[128 = 0]

j161j893: [142  84 148  42 121 156 186 120 132  41 171 120 179 133 101  36  84 126
 200 121 133 141  98 147 164  83 142  92]
j161j893: [159 113 135  91 129 139 169 130 132 100 131 147 133 140 117 108 114 121
 121  97 128 128  75 124 124 126 134 135]
j249j433: [132 175 115  94 173 123 149  93 125 131 118 127 138 148 140 113 135  76
 115 104 126 138 100 143 151 136 135 103]
j249j433: [142 135 119  93 148 148 119 138 137 139 139 127 140 134  98 117 127 138
 113  75 153 126 127 116 160 163 135 140]
j468j714: [168 138 124 143 178  99 135 138  98 148 139 130 104 130 157 123  98 123
 102 135 140 136  90 122 165 194 181 202]
j909j547: [154 194 110 103 100 137 125 119 142 103 119 145  97  96  79 147 132  98
  80  63 124 132 124 125  75 142  95  93]
j249j433: [137 173 123 109 143  98 156  95 117 122 128 117 137 162  78 113 136  85
  88  50 105 156  62 142  94 111  70  78]
j909j547: [143 111 117  90 112 162 161 122 161 129 130 155 136 130 147 139 128 132
 143 122 145  99 107 127 168 142 162 153]
j909j547: [133 130 131 151 161 114 111 165 114 100  70 146  89 142 152 152 136 107
  75 145 107 111 144 116  55 101 105 165]
j256j277: [123 106 154 127 118 112 138 139 103  81 152 117 147 132 114  71 117 128
 152 144 115 156 135 127 111  88 122  98]
j182j642: [114 144 125 163 120 110 134 109 127 181 123 141 129 144 167 153 168 114
 115 143 122 131 123 120 142 142 148 124]
j909j547: [144 141 142 102 179 119  75 154  85 131 183 100 167 138  89  56 102 149
 118  73 173 181 150 114 162 189 147 118]
j256j277: [127 118 160 151 124 104 120 178  95  99 119 149 130 155 108  90 169 119
  75 104 106 156 149  83  58  92 105 107]
j256j277: [129 126 128 127 112 157 135 133 142 108 109 157 104  82 195 140 127 117
 161 211 131 103 175 123 147 131 194 146]
j182j642: [137 109 131 106 191 187 109 138 142 195 105 111 123  88 114 132 124 168
 143 126 156 118 136  99 215 195 173 152]
j161j893: [142 140 110 174 157  49 163 136  97  71 128  82  64 118  93 117  71 105
 119 162  71 115 100 156 122  96 100 216]
j909j547: [143 134 114 125 108 127 148 101 142 130 139 118 114 108 111 151  97 135
 144 122 125 120  86 153 135 139 117 137]
j161j893: [137 164 131 169 141 114 124 109 112 162  87 150  91 111 184 172 144  97
  95 165 113 137 109 125  89 149 144 119]
j256j277: [ 34  79 131 155 148 118 108 119 142 146  97  64 171 185  90 129 167 146
 168 143  89 112 170 150 123  14  26  82]
j468j714: [154 165 124 101 132 125 121 121 117 110 153 123 128 114  94 106 105 118
 113  81 142 152 114 133 123 160 125 109]
j161j893: [164 156 127 119 150 131 136 121 121 141 107 154 109 127 145 147 126 106
  84 102 134 136  81 122 103 166 139 132]
j161j893: [ 77 153 121 208 144  60 112 125  99 137 112 101 107 145 168 136 157  93
 125 203  85 128 184 139 120  84 118 141]
j909j547: [138 104 106 128  93 135 152 126 162 123 135 107 102 105  67 161  96 165
 144 107 116  91  98 143 143 121  93 175]
j182j642: [139 120 123 141 135 142 104 153 133 128 115 104  89  80  73 147 101 165
 122 121 124 115 144 118 123 145 106 161]
j182j642: [126 125 129 105  98 123 155 101 132  86 147 142 153 147 164 115 114 104
 160 148 129 130 110 160 113  94 131 100]
j182j642: [106 107 121 110 159 175 136  98 156 155 108  87 123  75 125 136 102 150
 204 184 127 103 141 147 212 131 149 125]
j249j433: [101 119 145 150 140 100 137 127 104 104 121 122 139 147 164  97 141 102
 147 183 102 141 149 133 116  78 132 108]
j468j714: [155 153 137 126 172 134 111 126 109 150 108 112 104  98  85 130 111 131
  95  89 127 155  94 117 108 167 109 110]
j249j433: [134 149  97 167 104 108 124 136 142 192 150 152 109 134 165 172 159 136
  99 130 148 101 147 108 188 196 187 207]
j256j277: [ 79 151 104 127 124  87 132 115 133 111 149 112 166 194 133 106 163  89
 132 118 116 119 169 151 149  74 102 119]
j249j433: [115  94 131 136 140  78 166 139 114 106 139 120 157 216 114 100 142 116
 109  97 102 125  84 135 117  68  86 156]
j182j642: [174 123 135 113 146 153 111 134 120 159 143 138 122  99 132 136  92 161
 121 108 169 142  92 117 148 211 169 152]
j161j893: [121 130 139 117 129 184  64 163 140 178 115 156 144 109 137 139 176 158
 105 106 173 133 201  77 135 180 161 101]
j249j433: [119 114 127 122 104 137 135 113 142 137 143 117 144 127 107 130 126 146
 152 117 130 127 117 137 140 119 112 109]
j256j277: [129 113 147 160 127 142 106 139 117 121  95 140  96  81 182 152 113 137
 146 212 123 126 156 125  92 127 154 130]
j468j714: [112 107 134 159 116 116  99 132 121 136 133 106 131 129 113 144 114 159
 138 137 126 134 134 140  98 113  89 123]
j909j547: [116  78 152 100 146 163 113 163 131 143 124 146 177 170 134  99 164 154
 125 103 153 132 148  93 139 121 138 115]
j161j893: [119 120 120 124  97 123 125 133 139 125 155 134 150 151 126 127 138 138
 132 111 140 121 142 131 136 123 125 135]
j256j277: [121 111 102  97  78 156 160 112 176 124 155 137 142 123 132 141 126 142
 174 134 142  87 136 143 192 126 154 154]
j249j433: [130 132 170 163 135 132 103 146  86 147 138 118 114  59 124  81 137 143
 144 176 123 181 172  84 140 161 180  80]
j249j433: [121 148 156 169 104  95 142 103  95 149 147 108 127 103  90  99 146 120
 130 127  95 184 103 116 107 118 110  49]
j256j277: [151 106 109  87 123 168 144  81 159 146 163 100 136  84 127 149  47 171
 209 145 165 110  76 178 210 180 158 153]
j468j714: [138 135 146 177 153  91 109 115  89 179 125 110 121 138 116 144 122 139
  94 108 120 170  69 128  87 154  95 109]
j161j893: [149 145 125  76 180 133 121 141 114  92 144 109 140 132  88  75  96 118
 121  82 145 143 127 130 153 148 130 133]
j468j714: [153 156 141 123 155 120 130 134 103 141 129 133 123 124 101 101 139 114
  87  83 127 162 103 101 122 161 135 108]
j909j547: [148 138 127  97 149 143 111 157 125 112 129 142 131 135 112 110 129 127
  96  85 149 130 143 108 124 152 136 141]
j256j277: [123  98 174 134 178 115 109 163  78  94 118 109 144 140 108  61 123 131
 123 136 113 173 138 107  86  92 107  91]
j468j714: [140 151  90 124 113  78 149  64 128 123 189 110 148 164 174 151  61 113
 165 137 151 123  60 212 161 152 133 167]
j182j642: [130 185 102 172 137  61 110 116 103 142 150  96 101 136  97 143 115 110
  88 100 114 142 118 147 118 152  96 155]
j256j277: [145 157 120 100 143 118 138 143 119 106 145 152 137 151 142  92 143  94
  99 101 141 133 143 112 151 149 167 147]
j161j893: [185 120 133   9 136 152 194 110 132  48 177 148 181 165 100  50  76 104
 143  44 157 147  36 151 147 131 140 107]
j249j433: [168 118 154  29 182 194 108 149 124  87 125 101 152 101   4  64  83 157
 118  12 153 167  94 112 102 143  72  59]
j182j642: [109 126 131 109 146 132 142  96 125 106 134  96 144 115 130  99 102 116
 185 165 118 136 128 160 157  98 126  93]
j249j433: [135 130 136 127 168 132 137 129 113 143 121 133 125 118 169 107 129 115
 138 166 133 134 134 115 175 155 187 144]
j909j547: [124 118 128 142 128 119 115 143 126 121 120 106 115 127  77 135 120 147
 114 104 113 126 126 127  96 108  77 133]
j468j714: [153 158 127  80 108 128 139 145 121  85 178 152 151 133 108  66 135 107
 113  76 150 149 148 108 149 153 166 116]
j909j547: [163 136 121  90 122 153 102 141 130 144 190 129 147 103 104 103  97 166
 137  82 188 143 138 116 193 219 182 151]
j468j714: [120  89 140 113  79 154 132 132 147 138 150 166 173 156 171 129 154 149
 150 133 156 123 135 119 134 124 156 112]
j256j277: [137 111 141 131 124 145 133 129 131 139 116 124 118 105 102 135 123 148
 130 122 121 132 107 117 117 130 116 115]
j468j714: [131 144 113 108 167 135 158  97 140 143 103 114 117 126 123 138 121 105
 132 122 115 114  89 143 163 131 126 134]
j182j642: [104 163 113 125 104  79 139 142 124  79 137 147 149 204 116 104 182  72
  74  75 105 128 156 125  77  64  82 113]
j182j642: [155 108 141  48 143 125 146 130 108  13 167 130 178 172 132  53  59 107
 157 106 149 150  93 172  92  87 114 110]
j909j547: [101 111 151 154 105 120 127  84 122 160 122 100 153 137  98 145 133 144
 148 118 106 161  74 152  73  84  51  36]
j468j714: [106 125 114  97  59 169 157  59 182 140 119 169 165 146 206 188 146 109
 176 156 143 100 100 175 113  95 127  66]
j161j893: [110 119 137  86 136 107 159 129 111  55 169 120 178 171 136  38 124  93
 167 139 122 144 150 142 159  73 145 106]
j182j642: [207  75 162   7 126 198 126 184 125  18 159 180 170 133 110  58  59 158
 126  56 194 146  94 115  75 149 149 123]
[115 172 120 149 168  99  99 125 103 125 108 132 116 141 188 133 137  83
 106 168 126 134 166 138 112 132 146 133] -> j256j277
[114 129 139 152 207  78 113 158  83  85  87  98 112 170 116  98 122  95
  88 136  88 139 136 131  72  70  74 146] -> j909j547
[137 129 130 103 110 148 143  99 142 141 136 135 146 128 120 136 124 131
 139 101 138 136  86 139 126 136 119  90] -> j909j547
[110 135 106 160 125  91 125 114 131 144 134  97 119 148 106 157 120 133
 123 120 112 115 115 154 128 114  84 156] -> j161j893
[130 165  85 147 112  92 132  96 141 134 147 107 103 126 126 173  96 118
 130 128 125 104 109 173 146 145 113 176] -> j182j642
[148 119 122  80 106 168 130 150 155  95 130 151 131 119 106 126 122 140
 123  92 148 108 139 117 122 132 130 137] -> j182j642
[120 148 116 137  87 111 137 127 139 117 132 149 126 147 132 143 158 108
 104 112 118 119 140 126 100 107 113 123] -> j182j642
[ 91 137 113 105 165 147 151  54 147 141 121  65 138  91 128 122  91 115
 223 187 113 120 120 186 211 105 126  85] -> j256j277
[117 114 139 134 122 136 138 115 129 123 120 112 125 103 119 123 119 134
 160 157 112 132 126 136 128 104 118 101] -> j256j277
[132 154 141 194 163  64 148 115  83 174 109 131 105 156 159 134 158  91
  76 142  92 159  77 114 107 137 133 134] -> j468j714
[108  95 117 139 120 104 112 137 128 110 167  85 146 146  98 117  91 165
 165 134 133 117 145 158 151 106  98 165] -> j468j714
[103 106 125 132 116 109 163  89 134 137 163  74 151 133  78 106 107 145
 186 128 106 134  91 160 179  95  95 108] -> j909j547
[148 138 149 138 190 136 136 131  96 148 107 139 104  86 194 101 123 107
 138 202 130 146 136 103 178 177 223 144] -> j249j433
[125 144 129 106 152 136 145  99 126 145 135 118 146 126 131 104 132 110
 147 125 131 143 113 133 174 141 149  97] -> j249j433
[127 107 137 134 160  85 161 141 104 105 125 125 141 193 126  97 135 106
 103 112 103 133  88 128 113  86 105 153] -> j249j433
[141 106 125  90 143 140 139 123 129 140 184 112 167 135 121  85  97 155
 171 113 166 135 113 134 222 174 177 154] -> j909j547
[142 111 147 111 105 151 157  89 135 143 140 102 137  92  61 122 100 156
 161  94 118 155  52 140 122 126  89  61] -> j249j433
[101 168 111 168  99  96 146  76 133 125 103 139 107 128 203 177 141  74
 142 202  96 115 129 170  93  87 123 105] -> j249j433
[145 118 111 134 129 116 128 127 133 121 134 124 112 133 138 159  87 142
 129 134 137 107 101 154 125 143 123 186] -> j182j642
[114 107 145 105 133 149 108 148 123 131 159 108 166 124  85  74 137 158
 153 105 146 149 168 106 169 133 136  97] -> j249j433
[140 143 131 103 117 143 134 102 131 131 136 149 147 131 157 130 125 113
 134 120 147 142 103 140 120 144 143  90] -> j161j893
[ 82  99 127 168 126 126 117 136 145 188  97 120 139 165 120 164 188 149
 114 124 110 108 147 109 128  94  89 128] -> j161j893
[134 163 117 148 136 119 128 120 125 115  94 136  82  97 157 158 122  96
 113 168 109 116 138 137 101 128 135 141] -> j468j714
[156 117 144 132 183 134 120 166 102 104  91 147  95 112 173 119 109 119
 107 173 129 125 137 107 113 146 172 177] -> j249j433
[103  82 144 154 185  92 165 103 106 120  90 101 139 183 172 125 111 108
 155 189  87 125  66 166 110  54  93 136] -> j909j547
[131 190 131 123 137 117 122 110 111 111 106 148 119 127 150 123 152  69
  92 120 116 154 135 128  75 121 122  69] -> j909j547
[136 126 167 149 100 100 116 163  87  79 135 146 131 137 105  87 144 119
  90 109 109 174 136 101  28  90  95  76] -> j182j642
[146 160 119 156  90  91 119 149 110  95 157 159 103 117 173 127 124 107
 107 160 134 129 167 123 111 151 175 170] -> j161j893
[108 103 135  84 148 168 113 138 137 143 161 108 180 127 110  72 136 156
 177 119 162 136 177 112 218 146 166 108] -> j249j433

j794j104: [150 156 169 105  86  57 130 171 106 181 110 183 121 107 116  91 119 172
  90  70 123 111 174  98 152  89  96  91]
j412j717: [137 103 116 175 135 114 117 138 128  73 149 128 123 123 101 100 109  85
 151 110 105 139  87 105 127 134  95 108]
j412j717: [ 98  98 123 139 169 110 105 119 110 118 161 147 108 115 135 131 132 107
 115 144 140 128 130 131 126 133 131 110]
j412j717: [163 142 152 144  82 141 138 174 165 160  60  87 144 126 145 183 134 178
 133  99  57 112 135 123  68 114 121 186]
j470j641: [116  91 126 153 152 130 142 108 104 113 136 150 115  91 121 118  92  92
 141 152 182 130  95  87 142 135 136 134]
j470j641: [ 95 137 119 148 119 129 117 136 150 161 133 105 149 159 151 185 153 171
 108 138  81 105 147 195 123 111 144 135]
j470j641: [111 111 102 163 159 138 102 127 144  80 153 106 132 132 101 141 116 122
 128 124  95 105 113 130 119 146 118 106]
j691j290: [160 153 131 111 100 136 139 135 134 110 121 122 140 144  98  90 114 135
 139 102 129 133 128 113 144 136 114 112]
j813j251: [123 141 111 131 145 133 135 107 135 117 124 126 122 121 139 141 143 113
 123 151 114 140 110 143 123 127 124 133]
j470j641: [102  81 106 183 177 135 113 115 127  83 147 122 114  99 122 151 109  88
 139 151 123 120  86 109 109 143 125 133]
j470j641: [161 194 109 120 115 132 138 116 154  75 125 115 139 151  89  97 133 145
 107 116  65 146 110 158 139 141  90  80]
j970j527: [113  91 177 106 145  76  57 181 110 155 165 142  98 150 160 135 172 162
  86  99  82 138 207 170  69 133 131 100]
j813j251: [151 140 124 123 121 112 139 131 125 119 115 144 120 109 121 100 128  98
 142 109 131 138 113  90 135 115 100 129]
j412j717: [116 163 117  80 101 134 105 148 157 185 124  98 153 181 160 162 190 162
 132 102  99 100 190 175 128 101 140 148]
j691j290: [127 133  93 140  99 128 116 148 147 113 150 110 161 163  89  99 119 108
 173  72 127  87 127 103 177 110 104 110]
j412j717: [120 132  89 105 183 172 112  90 140  65 150 107 125 126  93 118 120 105
 134 143 149 111 120 107 133 170 134 106]
j970j527: [ 79 146  84  81 155 193 105 109 170 173 120  70 160 158 153 216 168 168
 132 144 138  52 182 156 124 129 182 174]
j412j717: [125 113 149 153 130  87 116 164 127 163  99 145 112  86 148 166 131 145
 108 106  91 104 141 102  91  99 110 148]
j412j717: [167 154 117 142  83 116 157 136 131  98 120 138 145 130  80  64  95 102
 160  86 134 131  92  82 176 114  85 105]
j813j251: [111 132 100 128 122 155 142 102 134 128 144 112 148 158 133 128 136 106
 156 150 156 132 112 154 162 126 146 139]
j970j527: [153 141 174 152 104  96 166 142 113 158  75 164 115  72 128 138  90 175
  84 132 114 134 115 105 112 114 116 132]
j794j104: [154  95 167 167  95  91 132 178 109 132 111 155 126  90  89  96  64 143
 133  73 139 102 124  50 132 118 102 116]
j470j641: [123 113  99 187 181 136 110 122 152  56 125 108 116  89  97 160 105 115
 117 132  66 105  83 102  89 150  98 117]
j412j717: [134 129  96 153 122  87 121 140 122  89 156 156 133 117  74  63 101  75
 157  71 138 102 104  64 188 104  72  79]
j813j251: [127 126 116 160 148  71 128 128 107  99 141 180 106  79  98  88 104  88
 116 107 127 122  98  76 157 107  77  84]
j691j290: [160 131 161 115 136 112 128 138 120 123 101 141  96 100 147 127 141 132
 104 133  97 168 129 121  73 138 115 137]
j412j717: [170 161 147 124  88 120 182 117 113 128  95 157 129 105 106  80  92 129
 127 128 157 156  96  97 161 121 112 121]
j470j641: [142 138 122  96 101 133  97 149 136 101 173 107 148 200  99  72 144 126
 152  83 120 134 160 152 152 143 120  86]
j813j251: [151  85 127 159 167 136  96 152 137  56 124 110 106  89  90 122  96  99
 146  96  99 112 105  51  72 162  99 127]
j813j251: [144 113 191 123  76 131 136 164 117 174 114 121 139 156 142 135 112 200
 110 125 128 144 164 165 105 138 163 139]
j691j290: [144  84 110 133 142 138 106 145 125  80 143 121 123 113  90  83 100  59
 193  80 170 106 112  30 133 140 106 134]
j794j104: [113  86 140 187 137 128 126 135 124 115 135 121 124 121 137 157 109 130
 124 152 107 139 100 148 101 138 137 138]
j813j251: [121 122 106 178 136 107 144 109 122  99 142 144 121 115 130 118 125  79
 137 150 114 157  70 138 145 114 102 120]
j691j290: [182 143 157 141  51  92 134 186 137 136 108 125 141 156 121  87 134 131
 153  63  75 154 127 122 121 101  84 128]
j794j104: [142 113 135 169  88 153 177 113 120 120 119 120 146 140 127 113  93 109
 163 159 159 166  70 140 150 132 143 153]
j813j251: [140  72 190 162  85 120 121 180 104 137 140 130 139 143 100 104  65 180
 127  98 146 122 147 116 120 150 149 111]
j470j641: [138  93 145 162  91 117 128 163 121 133 132 125 139 138 118 110 102 119
 162  97 136 125 118 104 133 119 122 138]
j794j104: [141 165 139 125  95 100 152 124 117 134 132 156 135 139 111  89 118 150
 103 123 124 147 126 153 169 116 112  86]
j412j717: [133 139 144 119 139 100 119 137 128 150 108 140 104 109 165 154 165 137
  98 134  84 148 142 147  85 114 116 140]
j691j290: [ 89 171 122  66 117 107 133 109 119 223 134 153 135 155 189 154 195 150
 101 151 155 125 186 195 167  82 157 138]
j970j527: [119 123 150 114 142 130 107 140 132 150 122 117 119 132 153 168 149 170
  96 139  99 126 164 161  83 139 148 137]
j794j104: [133  64 153 178 133 166 139 136 123 109 111 103 126 105 126 155  77 129
 152 151 149 130  94  97  85 160 158 172]
j794j104: [148 136 150 134  96  86 131 150 107 118 146 163 129 133  90  64  98 138
 116  90 132 136 132 113 165 122 100  72]
j691j290: [135 174 149 157  50  99 178 132 127 178 113 143 157 164 147 127 132 176
 103 144  94 164 112 215 169  89 126 118]
j970j527: [105 118 104 166 157 112 146 105 115 119 126 161 121  70 105 131  87 104
 122 139 162  94  91  75 164 112 114 118]
j794j104: [129 107 135 101 153 168 115 118 127 113 132 106 120 134 133 136 129 128
 136 147 152 135 141 125  97 165 159 145]
j970j527: [137 108 149 124 140 125 108 149 124 119 125 127 116 114 117 128 114 145
 118 110 122 117 147 101  98 145 128 123]
j691j290: [103  55 149 163 171 153 112 128 116 121 132 114 108 101 150 178 106 128
 127 168 145 127 119 121  71 161 168 164]
j970j527: [ 97 114  72 162 181 153 134  73 129  68 160 125 124 114 113 127 117  62
 148 173 153 132  68 123 155 143 126 119]
j970j527: [156 159 134 147  95 112 168 127 130 133  93 144 132 107 122 117 112 131
 124 126 112 144  94 117 141 107 103 132]
j813j251: [ 86 176 117  87 145 129 133  91 132 183 131 137 133 144 168 175 173 177
  71 177 125 121 167 211 146 113 161 120]
j470j641: [114  51 132 170 173 128  84 163 130 108 126 114 108  81 122 165 103 106
 150 101 123  81 127  50  70 140 124 158]
j470j641: [ 91  61 129 137 189 137  94 134 113 132 135 133 109  74 122 163  95 121
 130 126 180  66 149  53 104 144 153 147]
j794j104: [148 142 156 133  90 106 154 133 108 133 130 155 133 135 109  84 100 151
 112 123 139 153 122 139 158 126 121  95]
j691j290: [ 87 171  75  85 160 185 148  54 134 115 155 121 157 146  89 123 106 148
 113 172 204  84 134 145 211 152 169  91]
j794j104: [110 188 119 134 130 100 142 106 138 146 122 147 130 127 138 156 150 177
  60 156  70 131 130 200 143 107 115  92]
j691j290: [121  98 112 176 121  98 137 134 114 120 140 150 125 109 127 107 115  64
 167 116 146 133  84  92 156  98 101 135]
j970j527: [149 102 141 141 138 122 120 143 117  90 129 137 115 100  92  95  88 114
 137 102 141 122 116  66 118 147 110 112]
j813j251: [152  76 134 217 151 140 133 129 131  39 124 109 107  97 111 130  88  84
 147 151  80 174  41 109  69 165 104 139]
j970j527: [150 141 170  80  84 167 136 144 137 172 105  93 145 178 158 146 149 190
 125 137 128 151 174 181  96 147 175 162]
[132  97 140 157 110 114 132 155 124 149 111 132 128 107 136 137 113 114
 154 107 136 115 118  87 119 108 122 160] -> j794j104
[147 113 120 133 115 108 106 164 134 114 133 125 128 131 114  98 134  86
 171  70 117 116 129  76 127 112  92 131] -> j691j290
[ 85  66 125 157 188 148 113 106 106 105 158 134 115  95 113 148  82 121
 120 163 183  99 118 100 126 161 163 121] -> j412j717
[133  91 145 168 125 115 138 145 121 143 102 134 113  92 156 153 122 103
 146 134 124 140 100 100  93 112 123 175] -> j470j641
[105 158 130  57 146 142 140  93 107 169 130 158 131 114 114 119 110 173
  89 146 214  89 179 114 180 136 168 103] -> j470j641
[141 194  98  53 111 167 146 100 146 137 118 114 157 156 100 102 135 145
 138 114 170  99 157 117 183 130 137 117] -> j412j717
[163 109 150 144 127  67 111 174 108 103 121 172 102  73  84  71  90 103
 131  56 123 111 126  24 124 115  68  95] -> j813j251
[136  73 154 153 135 114  99 163 111  97 151 134 116 119  98  99  90 121
 138  95 137 121 132  84 110 150 120 107] -> j794j104
[ 90  83  72 179 227 189  77  96 162  15 171  67 122 125  92 176 113 102
 132 162  83  99  89 133  79 195 136 113] -> j794j104
[134 170 134 109 100  60 135 144 121 186 111 170 116 120 169 122 182 119
 109 107  95 147 146 146 140  66  91 127] -> j813j251
[164 154 125 142  83 106 145 152 138 120 108 133 141 128 103  92 117 117
 150  81 104 128 108  96 149 103  85 121] -> j412j717
[121 128 125 117 166 123 107 127 127 111 129 137 113  98 107 133 116 142
 101 118 125  97 145  96 116 141 121 105] -> j813j251
[130 185 140 111 121 105 189  74 103 160 107 180 113 104 159 120 139 141
  74 196 145 186 103 182 161 109 132 115] -> j691j290
[ 98 116 113 192 155 129 157  88 119 105 135 143 125  98 125 152  95 122
 105 188 130 137  68 153 144 132 134 118] -> j691j290
[138 154 112 113  80 126 128 136 139 130 155 113 155 198 128  90 161 111
 161 105 116 152 133 176 167 112 118 114] -> j412j717
[108 146 101  97 182 149 116  89 128  93 148 133 122 113  93 121 113 138
  98 144 154  98 141 114 149 158 136  86] -> j470j641
[134 122 121 112 171 147 155  77 101  92 126 157 102  79 113  97  97  84
 129 170 200 151  91  78 143 155 136 124] -> j691j290
[110 128 142 104 153 131 122 124 125 169 106 134 115 101 156 176 140 164
  94 148 135 107 162 130 100 127 153 150] -> j412j717
[106  81 181 110 132  67  77 178  89 177 164 168 105 131 147 116 137 159
  94  94 140 118 204 132 112 119 138  97] -> j970j527
[137  94 155 189  87  96 136 165 119 138 126 135 131 131 138 125 111 123
 144 113 102 149 102 135 118 108 114 140] -> j412j717
[120 131 150 118  83 119 126 161 132 194 118 121 151 158 150 151 141 176
 126 106 125 106 172 156 134 103 148 146] -> j470j641
[132 122 137 149 122 100 111 168 143 153  99 125 123 104 141 165 139 144
 121  93  76  98 142 105  91 101 105 150] -> j412j717
[136 126 164 117 100 126 144 131 111 157 127 136 128 149 152 121 133 152
 116 149 140 166 140 171 124 132 152 133] -> j970j527
[152 169 111  66  80 149 133 135 138 135 137 115 165 180  88  66 126 130
 168  74 175 102 162 103 194 123 125 108] -> j691j290
[ 99 113 140 116 162 115 118 118 109 159 131 151 108 100 154 156 136 142
  95 154 149 119 152 133 115 126 149 131] -> j412j717
[163 168 160  85  45 117 148 160 125 173 118 134 159 175 111  77 123 176
 134  79 145 129 170 137 172 110 128 110] -> j470j641
[173 125 111 185 113 111 147 139 130  46 125 138 129  99  58  60  69  74
 165  84 115 133  55  47 153 131  63  96] -> j412j717
